Here is a tiny trained network, its code and every weight. The questions are about switching its units off for an input and a class, where a switched-off unit gives its printed mean instead of its output.

import numpy as np


def w(rows, s, z=0):
    codes = np.array(rows[::2]) - 128.0
    scale = np.full(codes.shape[1], s)
    scale[-1] = z or s
    return codes * scale


def f(y):
    return np.maximum(y, 0)


def log_softmax(a):
    a = a - a.max(-1, keepdims=True)
    return a - np.log(np.exp(a).sum(-1, keepdims=True))


def net(x, mask):
    res = np.array(x, float).reshape(1, 7) / 4 @ E
    y = f(res @ A[0][:, :-1].T + A[0][:, -1])
    res = res + np.where(mask, y, B[0][:, -1]) @ B[0][:, :-1]
    return log_softmax(res[-1] @ U[:, :-1].T + U[:, -1])


A, B = {}, {}
E = w([
[109,146,128,46,55,146,192,156,199],'x0',
[107,89,254,117,151,130,121,102,228],'x1',
[113,135,134,144,136,110,141,135,135],'x2',
[135,79,182,57,117,17,154,154,49],'x3',
[120,131,137,154,129,102,126,152,184],'x4',
[10,103,131,138,86,147,100,174,137],'x5',
[123,129,136,140,130,117,139,137,136],'x6',
],0.01)
A[0] = w([
[134,162,122,93,88,131,210,132,144,2],'n0',
[211,122,93,157,202,138,168,118,118,102],'n1',
[26,70,111,160,81,196,55,179,100,109],'n2',
[97,232,113,118,105,174,153,108,167,87],'n3',
[142,106,119,254,182,165,7,109,82,78],'n4',
[113,106,64,58,51,160,166,132,179,157],'n5',
[131,197,102,251,141,205,60,68,146,71],'n6',
[125,64,234,106,173,211,137,75,137,62],'n7',
[199,234,124,102,172,147,95,81,169,114],'n8',
[171,177,41,194,78,195,121,171,104,115],'n9',
[143,132,88,109,145,55,139,196,80,103],'n10',
[137,51,139,170,152,76,78,137,77,71],'n11',
[128,161,138,148,173,210,108,102,199,161],'n12',
[115,145,116,163,162,231,117,85,145,3],'n13',
],0.0098,0.0067)
B[0] = w([
[195,110,157,184,56,142,165,164,139,157],'n0',
[118,91,61,65,164,107,176,74,163,191],'n1',
[174,169,92,35,184,56,246,52,220,232],'n2',
[124,46,164,138,25,162,106,90,82,184],'n3',
[185,48,98,221,113,230,171,174,122,246],'n4',
[138,81,140,203,92,192,107,142,160,220],'n5',
[121,84,255,108,62,96,99,71,74,247],'n6',
[100,209,49,203,162,109,44,197,156,199],'n7',
[105,136,126,146,128,80,195,69,188,196],'n8',
[43,178,119,191,207,104,61,138,123,229],'n9',
[66,150,133,185,155,62,62,159,135,185],'n10',
[146,92,128,147,38,133,194,206,82,182],'n11',
[58,125,68,149,121,51,124,153,118,228],'n12',
[133,153,183,155,145,60,111,94,70,180],'n13',
],0.0092,0.012)
U = w([
[113,88,215,108,100,76,93,121,56,231],'0',
[164,68,140,187,103,194,174,160,124,41],'1',
[73,214,97,211,254,124,57,180,148,16],'2',
[164,128,88,84,225,104,249,25,193,3],'3',
[112,105,114,145,173,113,122,131,132,211],'4',
],0.0092,0.0067)

Each question gives the input, the list of numbers given to net, and the class t.
The units are the neurons (one row each of A and B). Each row of codes is followed by its name. A weight is (code - 128) times the scale printed after its matrix; where a second scale follows, it is the last column's (A, B and U).
mask holds one flag per neuron, in row order. A switched-off neuron (its flag False) gives its mean, the last column of its row in B, instead of its output. The means were averaged over made-up inputs and are rounded, as every weight is.
A unit's drop is (log p(t) with every unit on - log p(t) with that unit switched off) / (log p(t) with every unit on - log p(t) with every unit switched off).
The circuit of an input: a set's keep is (log p(t) with only the set's units on - log p(t) with every unit switched off) / (log p(t) with every unit on - log p(t) with every unit switched off). Starting from the 12 units with the biggest drops (on a tie, the unit counted first), units are removed one at a time, each time the one whose removal leaves the highest keep (on an exact tie, the one counted first), for as long as the keep stays at least 0.8.
units of the circuit, in order: the units of the circuit, biggest drop first
most important unit: the unit with the biggest drop
top k neurons: the k neurons with the biggest drops, biggest first
drop when u is switched off: that unit's drop, to one decimal
input [4,8,3,7,-7,2,1], class 2: most important unit -> n7
input [-6,6,4,4,8,-5,4], class 1: units of the circuit, in order -> n11, n6
input [-5,-2,5,4,-7,2,-3], class 1: top 2 neurons -> n6, n11
input [-8,-8,-4,-3,-2,5,-6], class 1: top 4 neurons -> n4, n6, n11, n7
input [-2,-2,-3,-4,-4,0,-8], class 0: top 3 neurons -> n6, n7, n13
input [-1,3,-2,-1,-4,-3,5], class 2: top 3 neurons -> n2, n7, n6
input [0,7,-3,1,0,8,-5], class 3: top 3 neurons -> n2, n9, n10
input [8,2,-7,-8,-3,-2,4], class 0: top 3 neurons -> n4, n3, n13
input [-5,6,-3,2,-5,-7,7], class 3: top 3 neurons -> n1, n9, n8
input [2,3,6,4,-2,-6,-2], class 3: top 4 neurons -> n6, n9, n3, n5
input [-8,6,-8,3,-6,0,-8], class 1: top 3 neurons -> n11, n4, n9
input [2,-2,1,-6,0,1,3], class 0: top 2 neurons -> n6, n3
input [-2,-6,6,-7,1,-8,-3], class 3: top 4 neurons -> n1, n8, n7, n10
input [-2,-8,0,0,-4,-4,0], class 2: top neuron -> n9
input [4,0,-2,-5,6,2,4], class 0: units of the circuit, in order -> n4, n3
input [-4,-5,5,-8,-6,-2,-5], class 0: drop when n3 is switched off -> 0.0
input [-6,1,-2,-2,7,0,-5], class 1: drop when n4 is switched off -> 1.3
input [-2,4,-5,-6,-8,-6,8], class 0: drop when n2 is switched off -> 1.8
